Below are the code and all the weights of a small trained network. Each question names an input and a target symbol and asks about switching units off, where a switched-off unit gives its printed mean instead of its output.

import numpy as np


def w(rows, s, z=0):
    codes = np.array(rows[::2]) - 128.0
    scale = np.full(codes.shape[1], s)
    scale[-1] = z or s
    return codes * scale


def f(y):
    return y / 2 * (1 + np.tanh(0.7978845608 * (y + 0.044715 * y**3)))


def softmax(a):
    e = np.exp(a - a.max(-1, keepdims=True))
    return e / e.sum(-1, keepdims=True)


def log_softmax(a):
    a = a - a.max(-1, keepdims=True)
    return a - np.log(np.exp(a).sum(-1, keepdims=True))


def net(x, mask):
    ids = ['αγηθλμξπσφψω'.index(c) for c in x.split()]
    T = len(ids)
    res = E[ids] + P[:T]
    r = res
    for j in range(2):
        rows = slice(2 * j, 2 * j + 2)
        q, k, v = (r @ M[0][rows].T for M in (Q, K, V))
        z = softmax(np.where(np.tri(T) > 0, q @ k.T / 2**0.5, -1e9)) @ v
        o = O[0][rows]
        res = res + np.where(mask[j], z, o[:, -1]) @ o[:, :-1]
    y = f(res @ A[0][:, :-1].T + A[0][:, -1])
    res = res + np.where(mask[2:18], y, B[0][:, -1]) @ B[0][:, :-1]
    return log_softmax(res[-1] @ U[:, :-1].T + U[:, -1])


Q, K, V, O, A, B = {}, {}, {}, {}, {}, {}
E = w([
[110,126,34,142,115,174,41,218],'α',
[139,93,194,24,118,91,171,135],'γ',
[98,121,76,58,139,80,125,220],'η',
[168,31,90,181,179,189,74,211],'θ',
[38,156,145,41,140,144,45,172],'λ',
[213,39,145,201,70,171,152,110],'μ',
[73,65,155,140,205,200,1,177],'ξ',
[102,140,130,163,71,194,44,121],'π',
[206,9,154,88,137,116,196,165],'σ',
[125,71,220,126,124,192,95,102],'φ',
[128,170,123,131,99,84,176,122],'ψ',
[213,82,12,130,99,119,160,225],'ω',
],0.0093)
P = w([
[132,198,180,165,128,147,183,151],'0',
[227,122,129,108,179,203,71,111],'1',
[117,109,196,157,92,59,67,170],'2',
[253,110,76,83,218,192,95,140],'3',
[52,75,63,133,141,130,153,58],'4',
[205,122,208,84,50,146,58,119],'5',
[93,152,86,135,123,70,117,138],'6',
[107,46,82,47,115,215,151,167],'7',
],0.013)
Q[0] = w([
[101,92,36,98,202,190,177,75],'head 1',
[71,162,164,204,163,48,164,100],'head 1',
[232,185,126,119,175,87,48,84],'head 2',
[117,82,164,75,7,132,76,171],'head 2',
],0.011)
K[0] = w([
[87,139,55,110,199,212,212,64],'head 1',
[235,146,139,57,158,151,67,125],'head 1',
[138,216,227,175,105,155,171,249],'head 2',
[70,98,124,167,89,16,89,121],'head 2',
],0.011)
V[0] = w([
[114,146,13,111,138,59,176,172],'head 1',
[27,164,145,64,228,133,32,142],'head 1',
[32,190,151,113,2,67,153,85],'head 2',
[112,88,199,8,178,101,218,127],'head 2',
],0.0094)
O[0] = w([
[200,186,121,149,113,95,55,129,6],'head 1',
[152,153,172,134,213,161,150,104,145],'head 1',
[123,139,63,72,148,130,101,43,124],'head 2',
[128,80,214,4,136,76,118,104,152],'head 2',
],0.015,0.0013)
A[0] = w([
[84,168,83,60,186,125,120,196,252],'neuron 1',
[210,163,156,136,71,13,51,155,167],'neuron 2',
[136,157,186,169,180,56,231,167,119],'neuron 3',
[94,104,222,144,153,129,208,220,211],'neuron 4',
[120,181,45,196,177,145,165,134,172],'neuron 5',
[50,195,214,177,67,96,145,86,123],'neuron 6',
[241,191,125,118,221,183,175,108,230],'neuron 7',
[116,117,74,67,39,97,87,51,104],'neuron 8',
[186,169,100,229,129,106,59,177,159],'neuron 9',
[217,185,111,148,146,116,89,181,191],'neuron 10',
[57,40,61,202,83,141,170,145,159],'neuron 11',
[2,203,144,141,112,49,137,172,161],'neuron 12',
[92,203,59,138,160,227,95,95,180],'neuron 13',
[80,131,86,62,182,150,137,3,166],'neuron 14',
[68,40,79,131,121,168,184,79,161],'neuron 15',
[74,84,152,98,195,98,115,35,120],'neuron 16',
],0.0073,0.004)
B[0] = w([
[135,116,224,199,94,147,146,50,212],'neuron 1',
[90,88,9,111,117,185,115,65,212],'neuron 2',
[164,115,52,143,63,99,58,106,155],'neuron 3',
[177,75,94,108,179,165,46,124,232],'neuron 4',
[132,69,171,74,38,128,112,73,190],'neuron 5',
[180,75,14,155,155,95,193,144,138],'neuron 6',
[28,151,172,233,93,62,89,119,231],'neuron 7',
[161,119,97,206,161,57,124,197,180],'neuron 8',
[156,132,164,55,110,159,203,133,220],'neuron 9',
[170,186,187,72,99,181,138,84,210],'neuron 10',
[78,255,152,90,150,92,111,129,254],'neuron 11',
[236,152,139,158,195,141,146,50,164],'neuron 12',
[145,38,129,190,92,53,205,97,198],'neuron 13',
[176,185,79,158,194,119,206,174,227],'neuron 14',
[76,152,112,83,153,99,113,105,213],'neuron 15',
[172,172,100,104,105,93,186,167,205],'neuron 16',
],0.0067,0.0089)
U = w([
[154,103,218,135,52,140,187,125,109],'α',
[203,139,171,72,124,66,172,153,13],'γ',
[175,200,181,78,136,114,25,6,170],'η',
[180,169,175,153,137,210,133,255,205],'θ',
[156,186,174,194,185,123,185,139,35],'λ',
[73,175,134,126,83,108,111,215,252],'μ',
[104,73,154,195,145,183,89,145,133],'ξ',
[69,73,69,162,94,144,177,42,58],'π',
[134,24,160,94,69,87,113,136,122],'σ',
[87,111,128,61,181,231,183,118,223],'φ',
[213,113,25,193,137,111,144,130,97],'ψ',
[173,147,63,97,80,204,152,121,23],'ω',
],0.0049,0.0026)

Each question gives the input, a string of symbols that net reads in full, and the target symbol t.
The units are the heads (2 rows each of Q, K, V and O) and the neurons (one row each of A and B). Each row of codes is followed by its name. A weight is (code - 128) times the scale printed after its matrix; where a second scale follows, it is the last column's (O, A, B and U).
mask holds one flag per unit, heads first, then neurons. A switched-off unit (its flag False) gives its mean, the last column of its rows in O or B, instead of its output. The means were averaged over made-up inputs and are rounded, as every weight is.
A unit's drop is (log p(t) with every unit on - log p(t) with that unit switched off) / (log p(t) with every unit on - log p(t) with every unit switched off).
The circuit of an input: a set's keep is (log p(t) with only the set's units on - log p(t) with every unit switched off) / (log p(t) with every unit on - log p(t) with every unit switched off). Starting from the 12 units with the biggest drops (on a tie, the unit counted first), units are removed one at a time, each time the one whose removal leaves the highest keep (on an exact tie, the one counted first), for as long as the keep stays at least 0.8.
circuit, biggest first: the units of the circuit, biggest drop first
k most important neurons: the k neurons with the biggest drops, biggest first
which heads matter: for each layer, one digit per head in row order, 1 if its drop is at least 0.15 and else 0, layers parted by /
input η φ η η π φ η η, target π: which heads matter => 01
input π η η λ μ, target μ: which heads matter => 10
input λ π σ, target σ: which heads matter => 01
input θ σ μ θ, target θ: circuit, biggest first => (head 2)
input μ μ π α σ φ, target π: circuit, biggest first => (head 2; head 1; neuron 13)
input α φ ω μ η λ, target ω: circuit, biggest first => (head 1; neuron 2; head 2; neuron 9)
input σ φ σ μ, target σ: circuit, biggest first => (head 2; head 1)
input θ π σ η γ η, target σ: which heads matter => 11
input μ μ φ φ μ η φ η, target μ: circuit, biggest first => (head 1; neuron 11; head 2)
input λ α π φ φ π, target π: circuit, biggest first => (head 2; head 1; neuron 13)
input φ η η λ η μ, target η: circuit, biggest first => (head 1; head 2)
input λ θ μ γ, target λ: which heads matter => 11
input η π γ π η η, target γ: 2 most important neurons => (neuron 16; neuron 14)
input λ φ λ θ, target λ: circuit, biggest first => (head 1; head 2; neuron 7; neuron 14)
input φ φ ψ η π α, target ψ: which heads matter => 01
input λ μ η η, target λ: which heads matter => 11
input π φ γ α η μ, target γ: which heads matter => 11
input σ ω η φ μ μ, target η: which heads matter => 11
input α η η μ, target α: which heads matter => 01
input α φ φ η, target α: which heads matter => 01
input ψ ω μ λ, target ψ: which heads matter => 11
input θ π ω γ σ η π ψ, target σ: circuit, biggest first => (head 2; head 1; neuron 11)
input λ γ π π φ γ, target π: which heads matter => 11
input π μ η η, target π: circuit, biggest first => (head 2; head 1; neuron 13; neuron 5)
input π η θ, target θ: circuit, biggest first => (head 2; neuron 9)
